Below is a small trained network, with its code and all its weights. Each question gives an input and a class and asks what happens when units are switched off, that is, made to give their printed mean instead of their output.

import numpy as np


def w(rows, s, z=0):
    codes = np.array(rows[::2]) - 128.0
    scale = np.full(codes.shape[1], s)
    scale[-1] = z or s
    return codes * scale


def f(y):
    return np.maximum(y, 0)


def log_softmax(a):
    a = a - a.max(-1, keepdims=True)
    return a - np.log(np.exp(a).sum(-1, keepdims=True))


def net(x, mask):
    res = np.array(x, float).reshape(1, 3) / 4 @ E
    y = f(res @ A[0][:, :-1].T + A[0][:, -1])
    res = res + np.where(mask, y, B[0][:, -1]) @ B[0][:, :-1]
    return log_softmax(res[-1] @ U[:, :-1].T + U[:, -1])


A, B = {}, {}
E = w([
[94,2,204,128,187,155,74,128,89],'x0',
[199,122,81,202,155,195,83,188,113],'x1',
[53,119,114,207,107,200,189,85,166],'x2',
],0.009)
A[0] = w([
[147,216,83,165,75,88,137,137,140,96],'neuron 1',
[56,159,197,71,84,32,159,19,128,17],'neuron 2',
[167,192,25,114,89,118,164,130,151,10],'neuron 3',
[160,205,80,146,75,82,153,105,163,92],'neuron 4',
[179,160,142,74,163,48,89,163,120,9],'neuron 5',
[55,119,106,189,102,193,162,73,172,41],'neuron 6',
[100,141,116,238,162,206,137,125,161,117],'neuron 7',
[73,11,182,148,172,157,75,101,68,119],'neuron 8',
[218,134,60,241,170,214,91,223,86,53],'neuron 9',
[56,106,154,54,77,55,190,75,149,8],'neuron 10',
[207,121,134,61,173,80,128,188,90,140],'neuron 11',
[153,211,45,111,102,115,165,115,182,28],'neuron 12',
[77,106,118,200,133,184,201,76,163,15],'neuron 13',
[66,69,177,130,199,168,75,121,92,2],'neuron 14',
[166,135,117,44,153,70,74,170,93,20],'neuron 15',
[192,138,72,181,140,180,85,193,117,6],'neuron 16',
[2,119,118,143,126,173,150,52,168,168],'neuron 17',
[194,128,138,87,151,36,75,135,123,26],'neuron 18',
],0.0075,0.0069)
B[0] = w([
[104,82,136,99,96,154,118,152,173,205],'neuron 1',
[105,187,185,139,170,175,92,74,110,225],'neuron 2',
[56,86,136,119,100,182,95,160,144,183],'neuron 3',
[97,81,141,90,86,148,124,162,162,210],'neuron 4',
[98,159,94,180,164,137,108,154,71,167],'neuron 5',
[115,156,69,185,148,84,132,182,104,192],'neuron 6',
[164,153,102,157,154,79,156,121,103,209],'neuron 7',
[127,82,116,78,89,148,108,166,185,253],'neuron 8',
[150,171,200,137,173,150,122,49,124,235],'neuron 9',
[91,165,174,155,153,187,121,84,89,201],'neuron 10',
[169,137,90,162,147,80,177,165,99,216],'neuron 11',
[94,85,137,125,104,165,94,172,165,194],'neuron 12',
[76,164,67,197,172,105,99,175,79,182],'neuron 13',
[4,71,146,112,84,205,58,190,159,180],'neuron 14',
[102,169,87,200,149,105,120,170,61,174],'neuron 15',
[79,169,186,130,146,174,91,85,101,172],'neuron 16',
[182,152,91,148,143,77,172,124,102,247],'neuron 17',
[88,166,93,185,158,116,145,173,86,171],'neuron 18',
],0.011,0.0079)
U = w([
[127,159,27,176,155,69,143,168,77,84],'0',
[89,64,135,101,58,192,114,174,183,86],'1',
[125,183,227,142,167,174,124,4,104,91],'2',
[234,105,98,92,92,50,178,74,171,251],'3',
],0.012,0.019)

Each question gives the input, the list of numbers given to net, and the class t.
The units are the neurons (one row each of A and B). Each row of codes is followed by its name. A weight is (code - 128) times the scale printed after its matrix; where a second scale follows, it is the last column's (A, B and U).
mask holds one flag per neuron, in row order. A switched-off neuron (its flag False) gives its mean, the last column of its row in B, instead of its output. The means were averaged over made-up inputs and are rounded, as every weight is.
A unit's drop is (log p(t) with every unit on - log p(t) with that unit switched off) / (log p(t) with every unit on - log p(t) with every unit switched off).
The circuit of an input: a set's keep is (log p(t) with only the set's units on - log p(t) with every unit switched off) / (log p(t) with every unit on - log p(t) with every unit switched off). Starting from the 12 units with the biggest drops (on a tie, the unit counted first), units are removed one at a time, each time the one whose removal leaves the highest keep (on an exact tie, the one counted first), for as long as the keep stays at least 0.8.
circuit, biggest first: the units of the circuit, biggest drop first
most important unit: the unit with the biggest drop
k most important neurons: the k neurons with the biggest drops, biggest first
drop when u is switched off: that unit's drop, to one decimal
input [6,1,6], class 0: 2 most important neurons : (neuron 17; neuron 7)
input [2,-3,2], class 3: most important unit : neuron 9
input [-3,-1,-2], class 3: 2 most important neurons : (neuron 14; neuron 8)
input [-2,6,-4], class 2: 2 most important neurons : (neuron 9; neuron 16)
input [-1,-3,-3], class 3: circuit, biggest first : (neuron 13; neuron 14)
input [0,2,0], class 3: 2 most important neurons : (neuron 2; neuron 10)
input [-8,-8,-2], class 1: 2 most important neurons : (neuron 4; neuron 12)
input [0,6,5], class 2: 2 most important neurons : (neuron 9; neuron 16)
input [5,-5,-5], class 0: 3 most important neurons : (neuron 11; neuron 15; neuron 9)
input [-2,0,-3], class 3: 2 most important neurons : (neuron 13; neuron 6)
input [7,-7,0], class 1: 2 most important neurons : (neuron 8; neuron 14)
input [6,-5,3], class 1: 3 most important neurons : (neuron 8; neuron 14; neuron 9)
input [6,0,7], class 0: drop when neuron 13 is switched off : 0.1
input [-4,-7,-4], class 2: circuit, biggest first : (neuron 2)
input [-2,7,-4], class 2: drop when neuron 9 is switched off : 0.4
input [-4,-8,-5], class 2: drop when neuron 15 is switched off : 0.0
